Moves between items:
§: vubi->digu, tuna->sobu, vinu->tora, mive->roli, mera->puze, doro->doti, sobu->moki, teda->napi, doti->dove, digu->mive, napi->lupo, samu->lusu, lusu->biro, sibu->duru, sino->keli, dove->masa, rofi->zeki, monu->sino, duru->rofi, biro->sibu, lupo->seva, seva->bedo, roli->vuku, nuno->teda, zeki->doro, lamu->tuna, puze->samu, keli->mera, dese->tugu, tebo->lamu, vuku->leda, tora->gatu, tugu->monu, sopu->dese, moki->vinu, masa->laki, leda->nuno, bedo->tebo, laki->sopu, gatu->vubi
^: vubi->masa, tuna->sino, vinu->dese, mive->doti, mera->tebo, doro->roli, sobu->monu, teda->sibu, doti->mive, digu->dove, napi->biro, samu->seva, lusu->lupo, sibu->teda, sino->tuna, dove->digu, rofi->leda, monu->sobu, duru->nuno, biro->napi, lupo->lusu, seva->samu, roli->doro, nuno->duru, zeki->vuku, lamu->keli, puze->bedo, keli->lamu, dese->vinu, tebo->mera, vuku->zeki, tora->sopu, tugu->moki, sopu->tora, moki->tugu, masa->vubi, leda->rofi, bedo->puze, laki->gatu, gatu->laki
!: vubi->gatu, tuna->lamu, vinu->moki, mive->digu, mera->keli, doro->zeki, sobu->tuna, teda->nuno, doti->doro, digu->vubi, napi->teda, samu->puze, lusu->samu, sibu->biro, sino->monu, dove->doti, rofi->duru, monu->tugu, duru->sibu, biro->lusu, lupo->napi, seva->lupo, roli->mive, nuno->leda, zeki->rofi, lamu->tebo, puze->mera, keli->sino, dese->sopu, tebo->bedo, vuku->roli, tora->vinu, tugu->dese, sopu->laki, moki->sobu, masa->dove, leda->vuku, bedo->seva, laki->masa, gatu->tora

In the rows, 26 stands for zero.

The rows follow the links: the fewer symbols apart two items are, the more alike their rows tend to be.

Some items and rows for them; each showing differs a little:
digu: 5 37 23 26 16 32 32 23 18 30 27 28 38 25 25 33 17 24 24 42 30 21 25 27 17 29 25 26 26 32 30 20 32 25 21 25 36 39 7 27 32 21 31 28 31 23 29 34 29 18 20 36 22 28 34 22
mera: 30 31 14 33 25 23 18 36 23 45 38 31 23 21 18 36 27 31 30 37 20 16 31 33 30 16 21 27 32 24 22 23 25 24 24 34 21 32 36 37 14 21 31 27 24 18 21 16 17 36 27 28 24 21 31 23
roli: 18 21 21 25 24 33 26 19 23 23 18 30 32 31 38 20 23 28 19 35 30 28 30 25 24 30 29 30 19 42 38 24 17 26 28 18 36 39 18 16 34 28 40 28 32 25 26 45 31 16 19 37 19 30 15 27
monu: 40 14 12 27 28 27 13 36 34 27 21 23 17 11 33 34 31 29 22 21 24 23 34 36 30 29 22 27 22 28 20 22 19 27 40 28 10 36 34 30 26 23 35 20 16 26 21 20 27 27 30 32 24 31 10 27
lusu: 19 31 16 21 21 26 25 19 22 42 42 36 20 38 22 19 26 24 30 38 24 21 18 26 21 14 30 33 32 33 30 22 27 33 18 24 31 18 33 23 21 31 23 32 42 30 29 28 23 31 21 15 19 26 29 32
vinu: 22 33 27 22 16 22 25 32 31 28 31 19 24 17 31 28 23 17 19 18 35 29 13 31 17 35 23 28 28 11 18 20 33 33 25 33 17 22 15 40 29 27 10 24 26 33 32 5 25 22 32 21 25 38 33 30
doro: 22 34 48 36 22 25 37 27 22 16 21 18 34 28 22 19 23 27 27 20 28 33 21 21 26 35 22 17 25 14 27 31 32 26 20 32 31 28 16 26 31 25 16 26 17 19 31 20 31 24 30 26 34 26 45 15

Each walk starts at a row. The symbols on each line, taken left to right, move it on to the next item.
Each answer is a row, close to the row of the item it stands for.
17 36 29 27 15 24 25 34 28 30 31 20 30 16 26 34 22 20 18 25 31 27 16 31 18 34 22 24 29 12 19 19 36 29 21 35 20 28 10 40 30 26 14 26 25 29 31 10 26 20 30 28 24 37 39 20
! ! ! ! ^ § § !	34 28 13 31 26 23 13 40 26 42 35 26 21 16 23 37 33 32 27 32 19 14 30 35 33 18 22 22 27 23 21 25 23 23 28 37 14 36 35 36 15 20 31 21 19 17 17 14 20 33 29 28 24 24 27 19
§ ! ^ ^ !	37 22 16 31 26 23 14 39 32 35 27 22 15 13 30 31 34 29 24 25 23 20 34 37 34 22 23 24 26 25 21 25 20 26 32 33 10 35 33 36 22 23 33 19 16 22 15 13 20 31 28 31 25 28 16 22
9 37 26 28 15 30 29 28 20 30 27 25 39 21 24 33 19 24 24 40 31 22 22 27 18 31 21 25 25 24 27 21 33 23 20 30 34 37 7 34 29 21 21 27 27 23 30 25 25 17 24 36 22 29 41 19
§ ! ! § !	12 40 28 26 13 28 28 32 22 29 29 20 34 19 22 34 19 21 21 33 32 23 18 29 16 33 21 24 29 17 24 21 36 25 21 36 27 33 8 37 30 23 18 27 24 24 29 15 27 20 28 32 24 32 43 20
§ § ^ ! ! § ^	9 31 20 25 20 33 31 22 19 26 23 30 35 30 28 27 19 26 22 42 32 26 30 26 21 32 26 29 24 42 35 24 25 25 24 21 38 40 11 23 34 25 35 26 31 25 28 41 31 11 22 39 18 29 28 25
19 35 14 25 23 27 22 24 21 44 42 37 23 35 15 30 28 26 34 43 24 16 26 27 25 10 28 30 30 33 29 23 27 30 16 26 30 22 34 29 17 29 26 34 38 28 23 29 21 35 21 20 20 21 32 27
§ ! ! § !	25 33 13 29 23 27 20 30 22 46 41 34 26 28 15 34 27 29 32 42 19 15 29 30 26 11 26 28 33 28 27 21 28 27 17 32 27 27 34 34 15 23 28 30 31 22 22 21 19 36 23 24 23 19 33 24
§ § ^ ! ! ^ !	23 30 21 20 22 24 27 18 24 34 37 37 21 39 29 13 28 22 27 29 31 25 16 26 23 17 31 34 28 34 31 23 25 38 18 23 30 15 30 22 26 35 18 34 43 36 31 31 26 30 24 12 16 29 24 32
25 18 21 26 28 28 22 22 25 22 19 26 25 28 38 14 28 32 18 29 27 30 31 27 29 29 29 30 18 42 39 24 14 26 30 20 29 37 26 16 35 28 39 25 27 26 25 44 33 19 23 33 19 28 9 27
^ § ! ! ! § ! !	24 30 30 21 22 22 25 18 25 31 33 27 18 38 35 5 27 23 21 19 29 33 13 26 22 21 32 34 26 31 33 21 23 38 19 22 29 14 29 23 32 38 14 32 39 35 32 29 28 29 26 8 19 33 26 31
^ ! ^ ^ ^ ! § §	28 30 44 30 23 21 28 27 25 25 30 18 22 32 36 1 27 25 19 12 30 39 11 27 24 31 26 26 26 18 32 26 28 36 21 31 28 21 22 23 35 34 12 28 27 29 31 21 32 25 30 13 27 33 34 27
26 28 36 24 22 21 25 23 28 27 29 25 19 34 36 2 29 24 18 16 30 36 14 25 23 27 27 31 25 24 33 24 26 39 19 27 25 18 27 24 31 38 12 30 34 35 33 24 30 26 27 10 23 31 28 29
! § § § ^ ^ ^ ^	27 31 46 34 19 20 30 27 23 20 26 19 27 29 30 6 26 25 21 13 28 39 13 22 24 32 22 20 24 11 30 29 29 31 20 34 27 22 21 26 34 30 10 24 23 22 30 19 32 25 30 18 32 28 40 20
! § ^ ! § § ^ ^	32 16 23 29 30 24 19 25 25 22 18 25 21 26 41 11 30 33 20 21 24 31 33 30 34 29 27 28 19 39 39 27 12 30 33 21 25 35 30 15 33 31 38 20 23 23 22 39 33 23 25 29 23 29 9 27
37 11 15 22 31 27 16 29 36 20 18 24 19 14 37 34 28 25 19 21 24 24 34 33 29 32 27 28 19 31 21 26 17 26 42 22 14 33 30 25 28 24 37 21 19 30 18 27 27 23 29 32 24 29 6 32
^ ! § § § ^ §	33 13 18 19 32 29 27 24 34 14 11 27 24 20 34 35 26 26 22 21 28 27 36 27 27 35 31 28 18 34 23 25 19 19 40 17 21 30 28 24 29 23 40 21 23 33 23 33 30 19 25 35 24 31 4 32
! ^ ^ ! ^ ^	21 20 24 21 32 36 38 19 27 10 11 27 38 24 22 40 20 25 30 26 29 27 37 20 24 35 29 27 23 32 21 28 28 16 34 16 35 26 20 19 30 20 36 26 26 28 25 40 29 17 24 41 29 24 19 29
15 31 38 29 29 32 41 22 23 12 16 22 42 26 17 35 19 26 32 28 26 29 31 18 23 34 24 20 25 19 24 32 33 17 25 25 37 28 15 21 30 18 28 26 20 19 27 34 29 20 25 36 34 19 38 20
§ ! § § §	24 15 23 17 33 32 31 21 32 11 11 27 33 23 29 38 21 23 25 25 29 27 36 22 24 35 28 30 20 34 24 28 22 18 38 15 28 28 25 19 32 22 40 26 25 31 24 39 28 18 22 38 25 28 10 33
! ^ § § ^ §	16 26 33 25 32 33 41 20 25 9 15 26 41 27 20 39 19 25 30 33 28 27 33 15 26 34 28 23 26 27 22 30 33 14 29 20 37 27 17 18 29 19 34 28 22 24 27 37 29 16 22 41 32 21 29 26
18 33 46 33 27 28 39 24 22 12 19 19 40 27 18 28 21 26 28 25 26 31 25 18 24 35 21 16 25 15 27 33 35 21 22 29 36 26 17 24 28 21 21 25 20 17 30 26 28 20 25 30 35 21 41 18
! ! ! ! ^	40 15 26 34 33 21 17 29 23 22 20 21 19 26 37 10 32 36 21 20 20 31 33 29 37 27 25 26 19 34 36 30 13 29 30 27 23 36 35 19 28 27 38 21 18 19 21 34 31 27 26 27 27 25 13 24
^ ^ § ! § § !	42 18 29 39 33 22 18 32 23 26 23 22 20 23 32 8 35 36 25 20 18 29 35 25 39 24 23 21 20 27 31 35 12 28 32 31 22 35 38 22 25 25 34 19 13 14 19 27 28 32 27 27 30 21 18 20
